Look-ups in named tables: a row name and a column name give one cell, copied from the table.

zulub:
,buni,fasiz,rur,vela,zizusun,mumup
roridu,555,343,115,434,832,349
zegere,426,425,486,518,432,480
naba,674,341,521,502,664,255
vub,649,546,773,395,530,293
med,407,444,505,489,360,511
kos,513,404,151,417,770,417
piv,694,387,598,474,639,247

What is the rur of kos in zulub?
151
What is the vela of piv in zulub?
474
What is the buni of vub in zulub?
649
What is the mumup of med in zulub?
511
What is the vela of naba in zulub?
502
What is the fasiz of naba in zulub?
341
What is the zizusun of roridu in zulub?
832
What is the zizusun of zegere in zulub?
432
What is the vela of kos in zulub?
417

gabavar:
,nam,dedan,luk,dat,depob,sas,movor,lekovaz
ferug,952,372,475,229,989,131,588,681
papov,953,372,476,229,990,131,588,681
tetiron,76,678,571,827,37,929,455,358
mepa,951,364,468,220,988,120,582,676
gafis,951,364,469,219,989,120,582,677
bosodu,949,359,464,214,987,113,578,673
saz,939,350,455,205,977,105,569,664
dobezan,85,687,580,836,47,938,464,367
vifo,85,687,580,835,47,937,463,367

movor of gafis is 582
nam of saz is 939
dedan of bosodu is 359
nam of gafis is 951
luk of vifo is 580
dedan of mepa is 364
nam of ferug is 952
sas of ferug is 131
luk of mepa is 468
lekovaz of gafis is 677
movor of bosodu is 578

Table vel
	zifez	fom	gep	rek	tanimap	sokale
bizabi	115	129	45	156	82	204
vaz	139	108	117	127	135	85
veluz	101	127	39	165	100	202
renofa	175	98	119	164	124	107
turuk	145	142	159	178	146	111
bavo	72	97	156	56	83	193
raf	5	84	131	83	87	234
bosatil	89	97	78	85	104	232
fenu	65	112	181	147	97	165

fom of fenu = 112
gep of veluz = 39
sokale of bavo = 193
rek of raf = 83
gep of bizabi = 45
rek of vaz = 127
rek of bavo = 56
fom of bosatil = 97
tanimap of bavo = 83
sokale of renofa = 107
gep of renofa = 119
fom of turuk = 142
tanimap of raf = 87
sokale of bizabi = 204
sokale of veluz = 202
tanimap of bizabi = 82

vezi =
,kina,zuna,badise,vef,pomunel,litig,kig,sonutel
kevu,51.7,29.7,55.6,35.7,54.5,42.6,57.4,66.1
dulubo,60.9,52.7,55.6,38.6,80.3,37.1,36.7,61.0
lova,31.2,52.7,64.6,74.4,37.0,66.9,65.0,66.1
zinu,51.7,52.7,55.6,78.3,34.2,77.9,77.5,66.1
lonen,60.9,19.0,48.0,43.4,49.9,49.6,65.0,55.9
lufafad,63.0,97.0,59.9,47.3,65.6,63.0,65.0,73.7

lova, badise: 64.6
dulubo, zuna: 52.7
lonen, vef: 43.4
zinu, kina: 51.7
lonen, kina: 60.9
lonen, sonutel: 55.9
zinu, badise: 55.6
lonen, badise: 48.0
dulubo, badise: 55.6
lova, kig: 65.0
zinu, pomunel: 34.2
zinu, kig: 77.5
lufafad, kina: 63.0
kevu, kina: 51.7
lufafad, litig: 63.0

vavub =
|  | mun | dadi | ror | dobanuk | liku | doto | sogo | bazosop | gisu |
|---|---|---|---|---|---|---|---|---|---|
| sul | 472 | 721 | 758 | 651 | 613 | 701 | 177 | 551 | 558 |
| gisib | 458 | 652 | 603 | 544 | 667 | 865 | 351 | 448 | 583 |
| biti | 520 | 619 | 670 | 533 | 698 | 863 | 307 | 423 | 829 |
| sabovof | 695 | 679 | 548 | 558 | 546 | 474 | 538 | 478 | 791 |
| pip | 670 | 468 | 693 | 512 | 560 | 601 | 496 | 370 | 701 |
| zik | 451 | 657 | 626 | 549 | 679 | 765 | 413 | 591 | 862 |
| kule | 686 | 758 | 660 | 353 | 559 | 630 | 410 | 324 | 760 |
| lirum | 475 | 710 | 772 | 671 | 609 | 739 | 116 | 551 | 557 |
| zer | 446 | 707 | 784 | 664 | 624 | 710 | 53 | 551 | 558 |
| zolom | 694 | 667 | 547 | 556 | 547 | 472 | 538 | 480 | 789 |

pip, bazosop => 370
sabovof, mun => 695
sul, sogo => 177
zolom, mun => 694
pip, doto => 601
kule, ror => 660
gisib, bazosop => 448
lirum, gisu => 557
sabovof, gisu => 791
zer, dadi => 707
zolom, dadi => 667
zolom, bazosop => 480
zik, mun => 451
sul, bazosop => 551
biti, dadi => 619
gisib, ror => 603

bakula.csv
,gise,zera,biv,vem,voba,kis,vazaza
tiv,-48.1,7.8,11.3,0.5,8.9,10.9,4.6
butero,57.0,-28.2,-50.5,-10.3,-29.0,-31.8,-19.3
gisafi,58.9,-28.6,-51.2,-10.5,-29.8,-32.4,-19.5
suz,65.9,-29.7,-52.0,-10.5,-30.8,-34.1,-20.0
sezitap,15.6,-20.6,-40.3,-9.4,-20.9,-21.3,-14.8
gav,-62.4,20.4,35.6,4.9,21.6,24.8,12.8
numep,-47.6,7.3,10.4,0.3,8.5,10.5,4.2
dutiko,65.9,-29.9,-52.4,-10.7,-30.9,-34.3,-20.1

tiv, gise => -48.1
butero, kis => -31.8
numep, biv => 10.4
dutiko, voba => -30.9
gisafi, vem => -10.5
tiv, zera => 7.8
gav, vazaza => 12.8
dutiko, gise => 65.9
sezitap, biv => -40.3
gisafi, gise => 58.9
gav, biv => 35.6
suz, zera => -29.7
butero, vem => -10.3
butero, biv => -50.5
gav, voba => 21.6

naz =
,lol,ladeput,sirava,vasaku,kedor,suba,bidi,kena
rakeseg,61,61,37,129,86,70,75,142
reki,91,108,111,78,132,110,93,99
kufon,93,152,126,109,96,97,108,93
bemi,116,187,253,75,88,77,80,70

rakeseg, suba => 70
reki, vasaku => 78
kufon, sirava => 126
reki, ladeput => 108
kufon, kedor => 96
reki, suba => 110
kufon, bidi => 108
bemi, bidi => 80
rakeseg, lol => 61
reki, bidi => 93
rakeseg, vasaku => 129
kufon, kena => 93
bemi, kena => 70
kufon, suba => 97
rakeseg, kedor => 86
reki, kena => 99
Row with the largest lol: bemi

kalap
             lor    fedib    botin  doribat      zaz      til   beluse      veb     suk     kap
lenefuz   21.457   21.226   21.242   -1.964   21.354   21.365   21.417   21.398  -1.958  -1.939
kuzev    -77.322  -75.571  -75.677   98.597  -76.542  -76.621  -77.037  -76.893  98.537  98.410
zoka      11.158   11.134   11.137    8.541   11.154   11.159   11.137   11.136   8.537   8.536
vigonuz  -14.553  -14.069  -14.101   34.708  -14.333  -14.351  -14.492  -14.453  34.689  34.648

zaz of lenefuz = 21.354
botin of zoka = 11.137
lor of kuzev = -77.322
beluse of zoka = 11.137
suk of kuzev = 98.537
veb of kuzev = -76.893
beluse of lenefuz = 21.417
kap of zoka = 8.536
botin of vigonuz = -14.101
doribat of zoka = 8.541
kap of vigonuz = 34.648
botin of kuzev = -75.677
Which row has the largest botin? lenefuz

